Below is a small trained network, with its code and all its weights. Each question gives an input and a class and asks what happens when units are switched off, that is, made to give their printed mean instead of their output.

import numpy as np


def w(rows, s, z=0):
    codes = np.array(rows[::2]) - 128.0
    scale = np.full(codes.shape[1], s)
    scale[-1] = z or s
    return codes * scale


def norm(h):
    return h / np.sqrt((h * h).mean(-1, keepdims=True) + 1e-5)


def f(y):
    return y / 2 * (1 + np.tanh(0.7978845608 * (y + 0.044715 * y**3)))


def log_softmax(a):
    a = a - a.max(-1, keepdims=True)
    return a - np.log(np.exp(a).sum(-1, keepdims=True))


def net(x, mask):
    res = np.array(x, float).reshape(1, 5) / 4 @ E
    u = 0
    for l in range(2):
        y = f(norm(res) @ A[l][:, :-1].T + A[l][:, -1])
        res = res + np.where(mask[u : u + 11], y, B[l][:, -1]) @ B[l][:, :-1]
        u += 11
    return log_softmax(norm(res)[-1] @ U[:, :-1].T + U[:, -1])


A, B = {}, {}
E = w([
[165,24,135,122,135,185,189],'x0',
[107,55,29,130,244,26,146],'x1',
[163,67,157,171,12,77,52],'x2',
[2,82,116,124,74,132,130],'x3',
[83,131,243,137,184,76,154],'x4',
],0.0054)
A[0] = w([
[76,97,140,119,144,76,195,4],'0.n1',
[230,166,139,113,170,101,125,81],'0.n2',
[18,181,91,124,108,108,89,172],'0.n3',
[161,14,171,69,135,180,135,146],'0.n4',
[23,82,120,115,91,144,153,148],'0.n5',
[133,158,117,112,67,162,177,70],'0.n6',
[86,170,133,47,16,152,167,151],'0.n7',
[86,193,98,40,165,214,179,172],'0.n8',
[130,219,119,125,84,38,109,202],'0.n9',
[108,53,118,130,122,155,147,30],'0.n10',
[154,130,2,102,84,183,114,116],'0.n11',
],0.0089,0.0022)
B[0] = w([
[85,174,126,142,132,160,78,175],'0.n1',
[119,103,111,222,129,175,136,201],'0.n2',
[194,43,190,140,121,240,132,225],'0.n3',
[90,89,166,105,127,146,141,221],'0.n4',
[235,167,115,210,180,135,154,227],'0.n5',
[97,202,29,174,119,117,102,155],'0.n6',
[186,149,167,105,137,117,104,227],'0.n7',
[90,130,77,142,85,83,197,253],'0.n8',
[92,23,76,119,168,171,238,211],'0.n9',
[204,69,125,115,113,195,103,159],'0.n10',
[1,147,208,211,123,102,64,240],'0.n11',
],0.007,0.0046)
A[1] = w([
[147,125,186,97,102,215,111,2],'1.n1',
[152,103,142,115,61,84,98,161],'1.n2',
[106,58,78,113,204,109,62,108],'1.n3',
[104,161,201,106,162,129,66,86],'1.n4',
[107,142,254,127,165,71,179,59],'1.n5',
[208,188,109,235,203,134,116,106],'1.n6',
[162,198,166,89,54,112,172,144],'1.n7',
[151,82,135,138,47,60,127,100],'1.n8',
[125,67,129,178,167,58,77,141],'1.n9',
[94,189,115,215,146,125,30,226],'1.n10',
[132,180,147,124,78,140,102,137],'1.n11',
],0.0089,0.0018)
B[1] = w([
[131,108,83,107,162,166,160,206],'1.n1',
[93,205,84,154,255,92,212,162],'1.n2',
[174,188,151,47,109,194,80,242],'1.n3',
[84,185,172,146,134,205,71,129],'1.n4',
[18,136,125,155,82,56,42,202],'1.n5',
[226,70,174,177,19,204,59,244],'1.n6',
[170,139,17,51,248,175,70,179],'1.n7',
[111,192,5,191,130,75,235,168],'1.n8',
[85,219,114,76,134,187,141,252],'1.n9',
[57,91,207,81,185,106,120,219],'1.n10',
[111,86,105,41,191,53,145,161],'1.n11',
],0.0063,0.0043)
U = w([
[180,93,148,220,110,179,102,171],'0',
[62,144,153,160,136,103,73,198],'1',
[119,193,38,160,143,76,241,155],'2',
[153,183,83,35,186,158,81,121],'3',
[130,41,138,117,126,165,174,131],'4',
[161,121,133,133,100,74,143,47],'5',
[201,144,119,92,44,10,129,9],'6',
[187,112,116,65,68,37,104,1],'7',
],0.012,0.0063)

Each question gives the input, the list of numbers given to net, and the class t.
The units are the neurons (one row each of A and B). Each row of codes is followed by its name. A weight is (code - 128) times the scale printed after its matrix; where a second scale follows, it is the last column's (A, B and U).
mask holds one flag per neuron, layer by layer. A switched-off neuron (its flag False) gives its mean, the last column of its row in B, instead of its output. The means were averaged over made-up inputs and are rounded, as every weight is.
A unit's drop is (log p(t) with every unit on - log p(t) with that unit switched off) / (log p(t) with every unit on - log p(t) with every unit switched off).
The circuit of an input: a set's keep is (log p(t) with only the set's units on - log p(t) with every unit switched off) / (log p(t) with every unit on - log p(t) with every unit switched off). Starting from the 12 units with the biggest drops (on a tie, the unit counted first), units are removed one at a time, each time the one whose removal leaves the highest keep (on an exact tie, the one counted first), for as long as the keep stays at least 0.8.
circuit, biggest first: the units of the circuit, biggest drop first
unit that matters most: the unit with the biggest drop
top k neurons: the k neurons with the biggest drops, biggest first
top k neurons in layer l: the k neurons of layer l with the biggest drops, biggest first
input [3,-7,7,-5,8], class 1: unit that matters most => 1.n5
input [7,-7,-5,3,5], class 3: circuit, biggest first => [1.n7; 0.n11; 0.n9; 0.n3]
input [-6,8,-1,7,2], class 3: circuit, biggest first => [1.n3; 0.n11]
input [3,4,-4,1,-5], class 1: top 2 neurons => [0.n11; 0.n9]
input [-3,5,-6,-6,2], class 0: top 2 neurons => [1.n6; 0.n2]
input [0,3,6,6,-1], class 0: top 3 neurons => [0.n5; 0.n8; 0.n3]
input [4,2,0,6,-8], class 1: top 4 neurons => [0.n11; 1.n10; 0.n9; 0.n2]
input [-6,-4,-6,-6,-3], class 0: top 3 neurons => [0.n2; 1.n6; 1.n8]
input [8,-8,-4,-7,8], class 1: circuit, biggest first => [1.n5; 0.n3]
input [2,-2,-6,8,-7], class 0: circuit, biggest first => [0.n5; 1.n6]
input [-7,-4,-5,-2,-2], class 4: top 3 neurons => [0.n3; 0.n9; 1.n8]
input [6,8,2,3,-2], class 3: top 2 neurons in layer 1 => [1.n3; 1.n9]
input [7,-1,-5,6,8], class 1: top 3 neurons => [1.n5; 0.n9; 0.n3]
input [-8,5,2,0,3], class 4: circuit, biggest first => [0.n9; 0.n3]
input [2,-6,-5,2,-3], class 3: top 2 neurons in layer 1 => [1.n7; 1.n8]
input [2,-6,-4,7,3], class 0: top 3 neurons in layer 1 => [1.n6; 1.n9; 1.n3]
input [-4,-8,-7,2,5], class 3: circuit, biggest first => [1.n7; 0.n11]
input [7,-7,1,-5,8], class 1: circuit, biggest first => [1.n5; 0.n3]
input [3,4,-6,-6,-6], class 0: top 2 neurons => [1.n6; 0.n9]
input [-3,1,-1,-8,6], class 0: circuit, biggest first => [1.n6]
input [-1,8,2,0,-7], class 3: top 2 neurons in layer 0 => [0.n8; 0.n2]
